Below is a small trained network, with its code and all its weights. Each question gives an input and a class and asks what happens when units are switched off, that is, made to give their printed mean instead of their output.

import numpy as np


def w(rows, s, z=0):
    codes = np.array(rows[::2]) - 128.0
    scale = np.full(codes.shape[1], s)
    scale[-1] = z or s
    return codes * scale


def norm(h):
    return h / np.sqrt((h * h).mean(-1, keepdims=True) + 1e-5)


def f(y):
    return np.maximum(y, 0)


def log_softmax(a):
    a = a - a.max(-1, keepdims=True)
    return a - np.log(np.exp(a).sum(-1, keepdims=True))


def net(x, mask):
    res = np.array(x, float).reshape(1, 7) / 4 @ E
    u = 0
    for l in range(4):
        y = f(norm(res) @ A[l][:, :-1].T + A[l][:, -1])
        res = res + np.where(mask[u : u + 7], y, B[l][:, -1]) @ B[l][:, :-1]
        u += 7
    return log_softmax(norm(res)[-1] @ U[:, :-1].T + U[:, -1])


A, B = {}, {}
E = w([
[89,94,164,127,102,167,117,122,107],'x0',
[112,111,189,218,133,56,134,154,123],'x1',
[125,191,140,161,194,186,173,147,104],'x2',
[128,37,65,126,133,123,227,173,94],'x3',
[2,149,85,138,121,129,142,143,206],'x4',
[98,112,185,28,206,96,122,163,127],'x5',
[100,123,85,147,150,110,61,133,65],'x6',
],0.0086)
A[0] = w([
[62,86,197,127,82,194,122,106,91,84],'L0N1',
[127,137,194,194,79,55,120,250,128,51],'L0N2',
[159,124,189,118,96,147,201,120,202,2],'L0N3',
[147,58,130,104,79,31,121,72,192,102],'L0N4',
[159,183,80,117,146,53,135,137,164,86],'L0N5',
[106,160,168,172,156,138,159,127,97,95],'L0N6',
[121,166,139,136,142,142,87,131,166,19],'L0N7',
],0.012,0.0077)
B[0] = w([
[210,204,76,121,87,41,106,229,149,186],'L0N1',
[162,102,55,37,114,217,87,116,172,211],'L0N2',
[132,127,38,127,204,9,98,46,127,173],'L0N3',
[81,176,141,111,114,151,144,138,40,254],'L0N4',
[171,173,118,122,66,94,109,224,143,185],'L0N5',
[119,183,91,94,137,155,149,111,87,180],'L0N6',
[130,126,187,100,43,139,186,135,143,152],'L0N7',
],0.012,0.0057)
A[1] = w([
[186,162,134,132,130,82,108,184,149,129],'L1N1',
[128,161,181,162,141,127,50,98,162,2],'L1N2',
[207,79,191,146,139,99,118,112,86,11],'L1N3',
[85,145,182,6,184,95,120,167,134,172],'L1N4',
[140,170,73,190,38,149,145,60,128,131],'L1N5',
[183,159,156,102,124,154,95,127,106,152],'L1N6',
[93,85,148,114,78,63,110,71,112,93],'L1N7',
],0.012,0.0048)
B[1] = w([
[151,134,76,220,104,118,113,138,118,188],'L1N1',
[120,52,156,94,23,87,228,74,152,143],'L1N2',
[139,118,82,197,83,164,135,9,65,145],'L1N3',
[178,95,170,178,129,146,83,136,147,245],'L1N4',
[166,78,216,132,171,135,61,167,144,224],'L1N5',
[144,155,138,147,51,154,142,65,137,200],'L1N6',
[152,193,142,92,152,95,118,146,126,148],'L1N7',
],0.012,0.011)
A[2] = w([
[156,226,157,220,219,170,210,121,170,124],'L2N1',
[50,164,148,189,124,111,92,189,250,91],'L2N2',
[15,170,138,82,94,88,96,165,186,119],'L2N3',
[90,161,132,203,91,224,98,182,55,24],'L2N4',
[148,3,94,172,160,116,197,168,73,89],'L2N5',
[151,75,54,103,83,161,20,52,167,255],'L2N6',
[8,110,139,171,153,113,109,182,233,67],'L2N7',
],0.0078,0.0032)
B[2] = w([
[125,219,200,21,85,98,46,154,86,172],'L2N1',
[186,111,77,197,103,189,102,13,42,187],'L2N2',
[178,191,155,142,104,178,134,82,30,154],'L2N3',
[172,187,133,69,206,55,151,107,149,177],'L2N4',
[1,65,114,135,77,87,214,170,171,179],'L2N5',
[129,189,121,73,204,134,113,101,192,254],'L2N6',
[193,108,132,193,82,176,111,23,47,164],'L2N7',
],0.0093,0.0097)
A[3] = w([
[156,182,136,122,160,67,70,49,141,133],'L3N1',
[145,127,172,116,130,81,130,76,182,99],'L3N2',
[92,146,219,173,126,100,85,133,119,137],'L3N3',
[85,178,172,118,45,115,112,72,186,93],'L3N4',
[2,160,156,183,123,168,115,125,161,65],'L3N5',
[100,151,226,230,87,135,136,106,182,2],'L3N6',
[126,194,190,182,103,149,150,95,202,78],'L3N7',
],0.0096,0.0063)
B[3] = w([
[33,87,99,130,173,123,204,136,134,248],'L3N1',
[96,100,89,163,214,135,108,149,120,156],'L3N2',
[116,96,180,89,139,30,151,149,94,170],'L3N3',
[66,113,33,120,116,144,253,194,103,176],'L3N4',
[147,94,126,114,103,171,191,11,112,131],'L3N5',
[138,33,71,185,132,74,183,145,109,148],'L3N6',
[46,1,130,69,118,125,144,195,125,176],'L3N7',
],0.0089,0.011)
U = w([
[166,156,131,192,97,213,155,1,52,149],'0',
[150,118,75,57,152,245,114,144,195,147],'1',
[64,64,126,153,48,127,228,173,116,128],'2',
[105,229,192,54,128,102,118,150,56,159],'3',
[186,54,245,208,177,98,56,137,165,101],'4',
[80,142,72,167,223,45,121,79,125,199],'5',
[214,207,77,187,53,104,104,195,146,99],'6',
[101,210,169,198,114,106,160,110,212,3],'7',
],0.014,0.012)

Each question gives the input, the list of numbers given to net, and the class t.
The units are the neurons (one row each of A and B). Each row of codes is followed by its name. A weight is (code - 128) times the scale printed after its matrix; where a second scale follows, it is the last column's (A, B and U).
mask holds one flag per neuron, layer by layer. A switched-off neuron (its flag False) gives its mean, the last column of its row in B, instead of its output. The means were averaged over made-up inputs and are rounded, as every weight is.
A unit's drop is (log p(t) with every unit on - log p(t) with that unit switched off) / (log p(t) with every unit on - log p(t) with every unit switched off).
The circuit of an input: a set's keep is (log p(t) with only the set's units on - log p(t) with every unit switched off) / (log p(t) with every unit on - log p(t) with every unit switched off). Starting from the 12 units with the biggest drops (on a tie, the unit counted first), units are removed one at a time, each time the one whose removal leaves the highest keep (on an exact tie, the one counted first), for as long as the keep stays at least 0.8.
circuit, biggest first: the units of the circuit, biggest drop first
most important unit: the unit with the biggest drop
k most important neurons: the k neurons with the biggest drops, biggest first
k most important neurons of layer l: the k neurons of layer l with the biggest drops, biggest first
input [1,6,4,-8,7,5,2], class 2: 3 most important neurons of layer 3 -> [L3N7 L3N4 L3N6]
input [-7,-3,-4,6,6,-6,5], class 6: circuit, biggest first -> [L0N5 L3N1]
input [-7,2,7,0,-4,-4,-5], class 3: most important unit -> L2N1
input [-6,-4,-4,2,8,7,8], class 0: 3 most important neurons -> [L1N5 L2N2 L2N7]
input [5,0,-4,-1,-6,-6,-8], class 5: circuit, biggest first -> [L0N3 L3N1]
input [-2,-7,3,-8,7,8,-7], class 2: 3 most important neurons of layer 0 -> [L0N2 L0N7 L0N6]
input [6,0,8,7,0,3,6], class 3: 2 most important neurons -> [L0N6 L2N4]
input [-8,3,5,-7,3,5,3], class 6: circuit, biggest first -> [L0N5 L1N1]
input [-8,1,-3,6,-3,0,6], class 6: 2 most important neurons -> [L0N5 L3N1]
input [-5,-1,-3,2,-5,1,-1], class 0: 2 most important neurons -> [L0N1 L1N6]
input [-5,5,2,-6,2,-7,-5], class 4: 2 most important neurons -> [L1N5 L2N5]
input [-1,8,-6,1,-6,-7,-7], class 1: 3 most important neurons -> [L0N2 L1N4 L2N6]
input [-5,-6,-4,5,-7,-1,-4], class 0: circuit, biggest first -> [L0N2 L1N3]
input [7,1,-4,0,-1,1,-1], class 6: circuit, biggest first -> [L0N1]
input [-7,-1,-6,0,1,-7,4], class 4: 3 most important neurons -> [L1N5 L0N1 L3N4]
input [6,-6,-7,5,7,0,-7], class 0: 2 most important neurons of layer 2 -> [L2N3 L2N1]
input [-7,1,-7,-8,7,2,-1], class 2: 2 most important neurons -> [L3N4 L3N7]
input [2,-3,-8,7,-5,3,6], class 3: 3 most important neurons -> [L1N7 L0N4 L3N1]
input [-5,-6,6,-4,-4,-6,5], class 1: 2 most important neurons of layer 2 -> [L2N6 L2N3]
input [3,0,-6,5,2,7,-5], class 4: circuit, biggest first -> [L1N4]
input [-3,3,-8,-8,-5,-3,1], class 2: circuit, biggest first -> [L1N2 L3N4]
